Each row is followed by its class. Each block has new classes.
[  4  -9  -3  -5   4 -25   3  -3 -31 -13 -20   7 -10 -10  16   9  -2 -23
  -3   0   8  25 -95  10  13 -11  16  -2 -20  11 -16  -9 -14  17  11  -2
   8  17  18  38   4  17 -30  23 -20  19  -5 -14  -4   8   5  32  -9   3
 -36   3  -9 -18  17   6]	J
[  5  -8 -30  36  -3  -8  10  -2   5 -21 -11 -20 -17 -30   1 -14 -10   9
 -10   7  -4   1   7  11  25   1   1   0 -18  14  17  -5 -12   3 -23  -8
 -18  20  18   6  -9   3  -3 -10 -17  12   3 -10  51  13 -15  16   9 -16
 -21  36  -2  23  21  19]	J
[ 12  -7 -23   3  -2   8   9  -5  12 -30 -14  12   8  -1   0  -7   7  -5
  -7   1  -4  13  28  -6  19   0  -1  -1   2   3  13 -10   9   4  -8  -6
   3  17   2   2 -11  -1   8 -36 -25  14  -3  23  -3   3 -14  13   0 -13
  -4  17 -13  22  14  11]	J
[ 23  11   9  20  -5 -33 -15  -5  -5  16   6 -18 -14  12  -3  -4 -10   5
  11  -1   5 -46 -27  -5  -1   5   1   7 -15   7   8  -1  -7 -19 -23   0
 -35  11 -14  -1  10   4   4  -9 -10  10  21  -9  -8  17  -5   6  -1  19
   3  14  -7 -20  16 -52]	Q
[ 18   5   5   1  13  -3 -18 -28  -7 -13  -7  -7 -24  -7 -10   8  -5  25
  12   1   2 -13  -2 -11  -5 -29 -13  10  25   3  15   5  -8   5 -14  15
 -21  32  16 -50 -15   3  -9  11 -11  11  12   3  -6  15   1  -9 -16  20
   3  -7 -17  -2   8 -49]	Q
[ 14  18 -16   4   3  -2 -14 -26   4  -1  -1  14   5   0 -13   2  -3   8
  20   5   3 -38 -22  -9  15  -5  11 -10 -22  14  -4 -13  -4  -1 -14  19
 -21 -14  21 -10  24   1   7 -16 -20   1  11   0 -14  22 -15 -11  -7   3
   0  -7 -19 -45  11 -53]	Q
[  4  -3 -52   8  10   7  20 -11  16 -37 -18   5  40   5  -5 -12   2   5
  -4  -6  -6  31  85  -7  16  16 -14 -10 -17  -4 -13   0  -6   6 -40   5
 -11   1 -17 -45 -19  11   2 -41   0  10   0   7   0   3 -26   2   6 -13
   8   6 -17   7  25  22]	J
[ 24 -14 -36   6  -7  14  15   2  22 -46 -14  31  22   8 -13  -3  12  10
   8  14 -14 -17  99 -21   0  -5  -7  12 -24  13  16   5 -10  -2 -18 -11
 -11   6  10  17  -4  -5  47 -55 -52  -4   0  33 -15  13  -3  15   1 -22
   4  20 -20   2  18 -17]	J
[-16 -31  54   1  13  -9 -19 -26 -42  30  22 -21 -25  30   6   1   1   4
   9  -6  12  -3 -54  14  -6 -19  -1  11  13  10  18   9 -20   1 -15  32
 -19   5   3 -50 -15  20 -48  14  19  -9  12 -33 -13 -10  -8  -2  19  40
  -7 -13  -8 -28 -19 -18]	L
[ -1 -17  59  -4  22  12 -25 -51 -32  33  25 -17 -19  18 -11  12  -2   0
  15  10  -8 -22  99   2 -27  -2  -2  15  24   5  20   5 -12 -19 -72  10
  13  43 -10 -90 -12  13  -8  26  15  -5  22   6   3   2   1  -1   5  10
 -15 -27 -15  -2  -5 -10]	M
[ -3  -7  19 -14  -6  -7  36   9 -19  14 -25  43 -13   4   4  12 -12 -25
  -7   5 -19 -18 -85   5   1 -10  -8   4  -2   9  -3  -7 -12   7  67 -23
  49  19  22  58 -10   9 -18   4   1 -16 -15 -19 -11  -5  24   6  -4 -12
   7 -11  -7  33  -1  19]	P
[ 14  -8 -33 -19   3   7   9  10  -4  -8  -8   7   7   0  19  -2   7  -6
 -18  15  -2   2  -9  11  14  20  14 -15 -38  11 -17 -17   6  14 -24 -12
   1  -7  -2  60   3   3   6 -13  17  11 -16  -7   7 -19  -5  19   7 -11
  -5  28  -8   2  23  20]	J
[ 18  -8   3   8   8  16 -16 -16  35 -16  -1   0  -8   4 -19   7   0   3
  11  -1  -1 -15  33 -10 -12   7   3  16   4   7   8  10 -17  -2 -37   2
 -25  -3  10 -43  12   3   2 -19  -2   3   3   9  -6  15 -10  -4  -3   7
   0  -9 -18 -33  15 -30]	Q
[  4 -18  22 -18  15   0  -8 -37  -9  -2  13  22 -10   7  -1  -2   1  -9
   7   8  -6  -2  37  -5   2  25  -2  -6   1  17 -13   1   1  -6 -67   2
  38  40  -5  13 -14   0  -9   6  21  -7   4   7  -1  -8   2  -4   6  -6
  -5   4 -15  18  14   4]	P
[  7   8  34 -14  10   1 -14 -26 -29  10  28  -3 -21   3  -2  -7  -2  -7
  12 -10  -7 -40  40   5  -7   9   4  16   0  18   8  -1 -16  -7 -49  -8
  17  29  10 -12 -12  -4 -15  -8  -1  -3  27   2  30   7   9  13   5  -8
  -2   2 -15  18   3 -28]	M
[ 11  -2  13   1  17   5 -20 -19 -12  -1  12  15  -2  16 -11  15 -11  -2
   9  -2   3 -29  47  -8 -11   1   0   3  -1  12  -4  -3  -7   0 -25  -3
  -3  23   7 -18   1  20   7  19 -28   9 -18  -2  -8   0  -7  -3   1   6
  -8 -14 -33 -15  23 -27]	Q
